[[ 0.81  2.34  0.64  1.38  1.49  2.15  0.08]
 [ 1.23  0.90  1.41 -0.26  0.83  1.18 -0.54]
 [-0.09 -1.52 -0.76 -3.47  1.51 -0.03  0.45]
 [ 0.11 -1.03 -0.85 -1.16 -0.27 -1.63 -0.29]
 [-1.81 -0.26  0.67  1.39 -1.19  1.30  0.13]
 [-5.32 -1.44  0.34 -3.09 -2.92  1.31  4.38]
 [ 1.15  3.03  0.83  1.08 -0.50 -3.25  0.08]
 [-0.79  1.01  0.46  1.55 -0.67  0.77  0.18]]
->
[[ 0.81  2.34  0.64  1.38  1.49  2.15  0.08]
 [-0.09 -1.52 -0.76 -3.47  1.51 -0.03  0.45]
 [-1.81 -0.26  0.67  1.39 -1.19  1.30  0.13]
 [ 1.15  3.03  0.83  1.08 -0.50 -3.25  0.08]]

[[ 0.37 -0.07  0.71  0.97 -0.28  0.49  0.16 -0.06 -1.00 -0.47 -0.73 -0.84
  -1.64]
 [-2.91  0.06 -1.99 -2.98  1.03 -0.45 -0.49 -0.31  1.87  0.99  2.92  3.73
   5.26]
 [-2.13  0.04 -1.31 -1.99  0.71 -0.17 -0.26 -0.27  1.14  0.65  1.99  2.73
   3.57]]
->
[[ 0.37 -0.07  0.71  0.97 -0.28  0.49  0.16 -0.06 -1.00 -0.47 -0.73 -0.84
  -1.64]
 [-2.13  0.04 -1.31 -1.99  0.71 -0.17 -0.26 -0.27  1.14  0.65  1.99  2.73
   3.57]]

[[-1.13  0.03 -2.35  1.31  3.09  2.05 -1.19  2.21 -0.03 -0.73  0.74  2.46]
 [ 0.28  1.99  2.25 -1.25  2.01 -2.75  0.68  0.66  0.54  0.77 -2.78 -0.99]
 [-1.75 -1.09 -1.99 -2.22 -1.64 -2.07  1.42  0.79 -0.68 -0.11  0.20  2.02]
 [ 0.11  3.58 -0.52 -2.50 -0.53 -1.37 -2.00  3.64  1.47 -0.53  4.33 -1.97]
 [-0.13  2.69  3.31  1.21  2.73  1.70  0.40  1.10 -0.24  0.68  4.16 -2.35]]
->
[[-1.13  0.03 -2.35  1.31  3.09  2.05 -1.19  2.21 -0.03 -0.73  0.74  2.46]
 [-1.75 -1.09 -1.99 -2.22 -1.64 -2.07  1.42  0.79 -0.68 -0.11  0.20  2.02]
 [-0.13  2.69  3.31  1.21  2.73  1.70  0.40  1.10 -0.24  0.68  4.16 -2.35]]

[[ 0.28  0.12  2.71 -1.07  1.70  0.77 -2.54  3.77  1.54  1.35]
 [-0.41 -2.54  0.36  1.06  1.19  2.32 -0.97  4.46  2.04  1.47]
 [-0.41 -1.81  1.00  0.52  0.49  1.06 -1.66  5.12  2.99  1.53]
 [-0.17 -0.54  1.45 -1.33 -1.05  2.31 -1.30  3.16  1.00  0.58]
 [ 0.81  0.59  1.51  0.30  3.41  1.23 -3.43  2.63 -1.58  2.40]
 [ 1.05 -0.81  1.20  0.80  1.73  2.75 -2.19  3.91 -0.30  2.09]]
->
[[ 0.28  0.12  2.71 -1.07  1.70  0.77 -2.54  3.77  1.54  1.35]
 [-0.41 -1.81  1.00  0.52  0.49  1.06 -1.66  5.12  2.99  1.53]
 [ 0.81  0.59  1.51  0.30  3.41  1.23 -3.43  2.63 -1.58  2.40]]

[[ 3.50  1.13 -1.42  0.43  0.42  0.84]
 [ 4.57  2.75 -2.50  0.73 -0.81  0.96]]
->
[[ 3.50  1.13 -1.42  0.43  0.42  0.84]]

[[-1.20 -1.82  1.87 -1.55  1.18  3.78 -1.21  0.52 -5.02  2.24 -1.20  2.16]
 [-0.83 -1.65  1.56 -1.50  1.01  3.19 -1.27  0.57 -4.08  1.75 -1.00  1.59]
 [ 1.17  1.93 -1.89  1.63 -1.24 -3.83  1.31 -0.55  5.09 -2.31  1.27 -2.17]
 [-0.02 -2.79  1.80 -2.47  0.21  3.76 -1.94  1.33 -3.59  1.18 -1.17  0.82]
 [-0.11 -2.33  1.51 -1.94  0.40  3.29 -1.65  1.00 -3.28  1.21 -0.96  0.84]
 [-0.12 -2.82  1.96 -2.55  0.28  3.82 -1.97  1.34 -3.86  1.27 -1.26  0.96]
 [-1.58 -0.75  1.35 -0.40  1.53  2.89 -0.45 -0.22 -4.70  2.48 -0.87  2.50]
 [ 0.75 -3.19  1.76 -3.28 -0.68  3.03 -2.39  2.04 -1.85 -0.04 -1.19 -0.43]]
->
[[-1.20 -1.82  1.87 -1.55  1.18  3.78 -1.21  0.52 -5.02  2.24 -1.20  2.16]
 [ 1.17  1.93 -1.89  1.63 -1.24 -3.83  1.31 -0.55  5.09 -2.31  1.27 -2.17]
 [-0.11 -2.33  1.51 -1.94  0.40  3.29 -1.65  1.00 -3.28  1.21 -0.96  0.84]
 [-1.58 -0.75  1.35 -0.40  1.53  2.89 -0.45 -0.22 -4.70  2.48 -0.87  2.50]]

[[-0.22 -2.89 -2.13  1.52  4.59  2.81 -4.39 -0.76 -3.12 -2.12 -0.86  0.01
   0.93]
 [-1.15 -3.67 -0.61 -2.16  1.73  3.94 -1.93 -1.92 -0.50 -1.69 -5.47 -0.73
  -2.81]
 [-1.38  1.33  0.43 -0.54  2.94 -1.46 -1.03  0.93 -2.41 -3.66 -0.28  2.56
   4.26]
 [-3.08  1.22  1.92 -4.94  0.87 -0.47  1.32 -0.14 -0.34 -4.14 -5.08  2.71
   0.64]]
->
[[-0.22 -2.89 -2.13  1.52  4.59  2.81 -4.39 -0.76 -3.12 -2.12 -0.86  0.01
   0.93]
 [-1.38  1.33  0.43 -0.54  2.94 -1.46 -1.03  0.93 -2.41 -3.66 -0.28  2.56
   4.26]]
---
[[ 3.28 -3.35 -3.55 -3.31 -3.27  4.38  3.64  3.43  3.76 -3.33 -3.55  3.82]
 [ 3.02 -3.02 -2.87 -3.10 -3.12  3.52  2.78  2.90  2.84 -2.84 -2.88  2.90]
 [-3.40  3.47  3.40  3.75  3.61 -4.21 -3.52 -3.76 -3.65  3.54  3.50 -3.82]]
->
[[-3.55  3.82  3.28 -3.35 -3.55 -3.31 -3.27  4.38  3.64  3.43  3.76 -3.33]
 [-2.88  2.90  3.02 -3.02 -2.87 -3.10 -3.12  3.52  2.78  2.90  2.84 -2.84]
 [ 3.50 -3.82 -3.40  3.47  3.40  3.75  3.61 -4.21 -3.52 -3.76 -3.65  3.54]]

[[-2.55 -2.57 -2.66 -2.48]
 [ 0.51  1.79  4.79 -1.43]
 [-2.60 -2.60 -2.71 -2.51]]
->
[[-2.66 -2.48 -2.55 -2.57]
 [ 4.79 -1.43  0.51  1.79]
 [-2.71 -2.51 -2.60 -2.60]]

[[-1.99  4.28 -2.86 -2.98 -4.58 -0.24  1.93 -1.94]
 [ 0.72  0.68  0.27 -2.49 -1.23 -0.61 -1.27 -0.78]
 [ 2.33  0.30 -0.24  1.00 -1.31 -0.97  1.74  0.14]
 [ 3.51  3.48 -4.22  1.47 -3.70 -1.54 -1.26 -0.68]
 [-0.56 -0.85  0.96 -2.27  0.58  0.24  1.66 -0.49]]
->
[[ 1.93 -1.94 -1.99  4.28 -2.86 -2.98 -4.58 -0.24]
 [-1.27 -0.78  0.72  0.68  0.27 -2.49 -1.23 -0.61]
 [ 1.74  0.14  2.33  0.30 -0.24  1.00 -1.31 -0.97]
 [-1.26 -0.68  3.51  3.48 -4.22  1.47 -3.70 -1.54]
 [ 1.66 -0.49 -0.56 -0.85  0.96 -2.27  0.58  0.24]]

[[-2.03 -2.17 -1.87 -1.72 -2.00 -1.99 -2.02 -1.98 -1.93 -2.09 -2.10 -1.99
  -1.90 -2.07 -1.93 -1.96]
 [ 1.14  4.04  2.82 -0.50  2.66  2.67  3.11  1.29  2.50  3.04  5.83  2.60
   1.65  3.88  2.69 -0.45]
 [ 1.56  2.78  2.09  0.30  2.93  2.31  2.98  0.82  2.77  2.78  5.47  2.79
   2.72  3.82  3.42  1.53]
 [ 3.56 -0.50  1.14  5.77  1.27  1.38  0.71  3.48  1.42  0.62 -3.60  1.14
   2.56 -0.52  1.03  5.51]]
->
[[-1.93 -1.96 -2.03 -2.17 -1.87 -1.72 -2.00 -1.99 -2.02 -1.98 -1.93 -2.09
  -2.10 -1.99 -1.90 -2.07]
 [ 2.69 -0.45  1.14  4.04  2.82 -0.50  2.66  2.67  3.11  1.29  2.50  3.04
   5.83  2.60  1.65  3.88]
 [ 3.42  1.53  1.56  2.78  2.09  0.30  2.93  2.31  2.98  0.82  2.77  2.78
   5.47  2.79  2.72  3.82]
 [ 1.03  5.51  3.56 -0.50  1.14  5.77  1.27  1.38  0.71  3.48  1.42  0.62
  -3.60  1.14  2.56 -0.52]]

[[-1.61  0.18 -0.04 -1.03 -1.06 -1.47 -2.15  1.75  1.20 -0.71 -0.49 -2.30
  -2.19 -2.80  0.16 -0.81]
 [-0.90 -1.00 -0.50 -0.72  3.94 -1.75 -0.94  1.23 -3.53 -1.03  0.24  0.30
   3.59  3.03  1.23 -5.88]]
->
[[ 0.16 -0.81 -1.61  0.18 -0.04 -1.03 -1.06 -1.47 -2.15  1.75  1.20 -0.71
  -0.49 -2.30 -2.19 -2.80]
 [ 1.23 -5.88 -0.90 -1.00 -0.50 -0.72  3.94 -1.75 -0.94  1.23 -3.53 -1.03
   0.24  0.30  3.59  3.03]]

[[-3.86  1.68 -1.22  3.45]
 [ 0.80 -0.73 -4.58  0.16]
 [ 0.05 -0.27 -2.30  0.23]
 [ 0.37  0.06  0.25  0.59]
 [ 1.63  0.17  2.20  1.87]
 [ 0.29 -0.43 -2.75  0.23]
 [-1.93  1.13  0.03  2.81]
 [-0.09 -0.11 -1.54  0.28]
 [-0.10  0.67  1.20  2.39]
 [ 1.55 -0.21 -0.90 -0.66]]
->
[[-1.22  3.45 -3.86  1.68]
 [-4.58  0.16  0.80 -0.73]
 [-2.30  0.23  0.05 -0.27]
 [ 0.25  0.59  0.37  0.06]
 [ 2.20  1.87  1.63  0.17]
 [-2.75  0.23  0.29 -0.43]
 [ 0.03  2.81 -1.93  1.13]
 [-1.54  0.28 -0.09 -0.11]
 [ 1.20  2.39 -0.10  0.67]
 [-0.90 -0.66  1.55 -0.21]]
